Below are the code and all the weights of a small trained network. Each question names an input and a class and asks about switching units off, where a switched-off unit gives its printed mean instead of its output.

import numpy as np


def w(rows, s, z=0):
    codes = np.array(rows[::2]) - 128.0
    scale = np.full(codes.shape[1], s)
    scale[-1] = z or s
    return codes * scale


def f(y):
    return y / 2 * (1 + np.tanh(0.7978845608 * (y + 0.044715 * y**3)))


def log_softmax(a):
    a = a - a.max(-1, keepdims=True)
    return a - np.log(np.exp(a).sum(-1, keepdims=True))


def net(x, mask):
    res = np.array(x, float).reshape(1, 5) / 4 @ E
    y = f(res @ A[0][:, :-1].T + A[0][:, -1])
    res = res + np.where(mask, y, B[0][:, -1]) @ B[0][:, :-1]
    return log_softmax(res[-1] @ U[:, :-1].T + U[:, -1])


A, B = {}, {}
E = w([
[89,122,73,24,64,53,226],'x0',
[227,93,190,93,107,52,3],'x1',
[131,55,192,43,163,172,133],'x2',
[112,78,21,224,70,201,247],'x3',
[42,82,79,188,25,14,35],'x4',
],0.0061)
A[0] = w([
[25,116,109,82,115,11,110,224],'neuron 0',
[94,166,96,254,109,151,158,154],'neuron 1',
[209,130,191,88,110,113,61,206],'neuron 2',
[150,42,169,168,120,145,74,254],'neuron 3',
[75,113,134,47,148,161,224,225],'neuron 4',
[127,105,18,157,40,133,220,145],'neuron 5',
],0.0082,0.0042)
B[0] = w([
[128,59,78,91,180,134,40,253],'neuron 0',
[152,190,241,238,255,78,170,219],'neuron 1',
[198,219,132,126,169,154,2,251],'neuron 2',
[178,40,100,114,240,229,13,220],'neuron 3',
[190,160,110,52,147,251,74,221],'neuron 4',
[219,157,174,136,148,58,50,254],'neuron 5',
],0.0079,0.0082)
U = w([
[198,176,155,100,134,134,86,194],'0',
[91,128,168,235,157,118,154,167],'1',
[103,5,92,97,148,151,95,165],'2',
[55,106,161,134,70,115,161,27],'3',
[105,168,97,72,121,157,203,72],'4',
[88,108,155,135,43,116,169,2],'5',
[111,103,124,109,131,133,194,49],'6',
[95,119,90,131,102,83,113,82],'7',
],0.012,0.0034)

Each question gives the input, the list of numbers given to net, and the class t.
The units are the neurons (one row each of A and B). Each row of codes is followed by its name. A weight is (code - 128) times the scale printed after its matrix; where a second scale follows, it is the last column's (A, B and U).
mask holds one flag per neuron, in row order. A switched-off neuron (its flag False) gives its mean, the last column of its row in B, instead of its output. The means were averaged over made-up inputs and are rounded, as every weight is.
A unit's drop is (log p(t) with every unit on - log p(t) with that unit switched off) / (log p(t) with every unit on - log p(t) with every unit switched off).
The circuit of an input: a set's keep is (log p(t) with only the set's units on - log p(t) with every unit switched off) / (log p(t) with every unit on - log p(t) with every unit switched off). Starting from all 6 units, units are removed one at a time, each time the one whose removal leaves the highest keep (on an exact tie, the one counted first), for as long as the keep stays at least 0.8.
circuit, biggest first: the units of the circuit, biggest drop first
most important unit: the unit with the biggest drop
k most important neurons: the k neurons with the biggest drops, biggest first
drop of u: that unit's drop, to one decimal
input [-2,-7,2,-2,5], class 1: 2 most important neurons -> (neuron 1; neuron 3)
input [-7,2,7,8,-1], class 2: most important unit -> neuron 3
input [0,0,-7,4,-6], class 1: circuit, biggest first -> (neuron 2; neuron 1)
input [8,-6,-7,4,4], class 0: 3 most important neurons -> (neuron 5; neuron 4; neuron 0)
input [-6,8,6,5,1], class 2: 4 most important neurons -> (neuron 3; neuron 5; neuron 1; neuron 4)
input [6,-8,-5,5,8], class 0: 2 most important neurons -> (neuron 5; neuron 0)
input [-1,0,0,2,7], class 2: 3 most important neurons -> (neuron 0; neuron 2; neuron 3)
input [3,-8,6,2,8], class 0: 2 most important neurons -> (neuron 5; neuron 4)
input [4,0,1,0,-1], class 2: 2 most important neurons -> (neuron 2; neuron 1)
input [-2,-8,1,-6,0], class 4: 3 most important neurons -> (neuron 5; neuron 2; neuron 3)
input [-4,-1,4,5,0], class 1: 2 most important neurons -> (neuron 0; neuron 2)
input [-1,-3,0,8,0], class 1: 4 most important neurons -> (neuron 1; neuron 2; neuron 0; neuron 3)
input [7,8,4,4,3], class 2: 2 most important neurons -> (neuron 0; neuron 1)
input [-5,-5,-8,4,-8], class 1: circuit, biggest first -> (neuron 1)
input [-7,-8,4,-1,0], class 1: drop of neuron 2 -> 0.2
input [2,-5,5,-3,-5], class 4: drop of neuron 1 -> 0.1
input [-3,-4,3,0,-6], class 4: drop of neuron 3 -> 0.1
input [7,-7,6,8,8], class 0: drop of neuron 1 -> 0.0
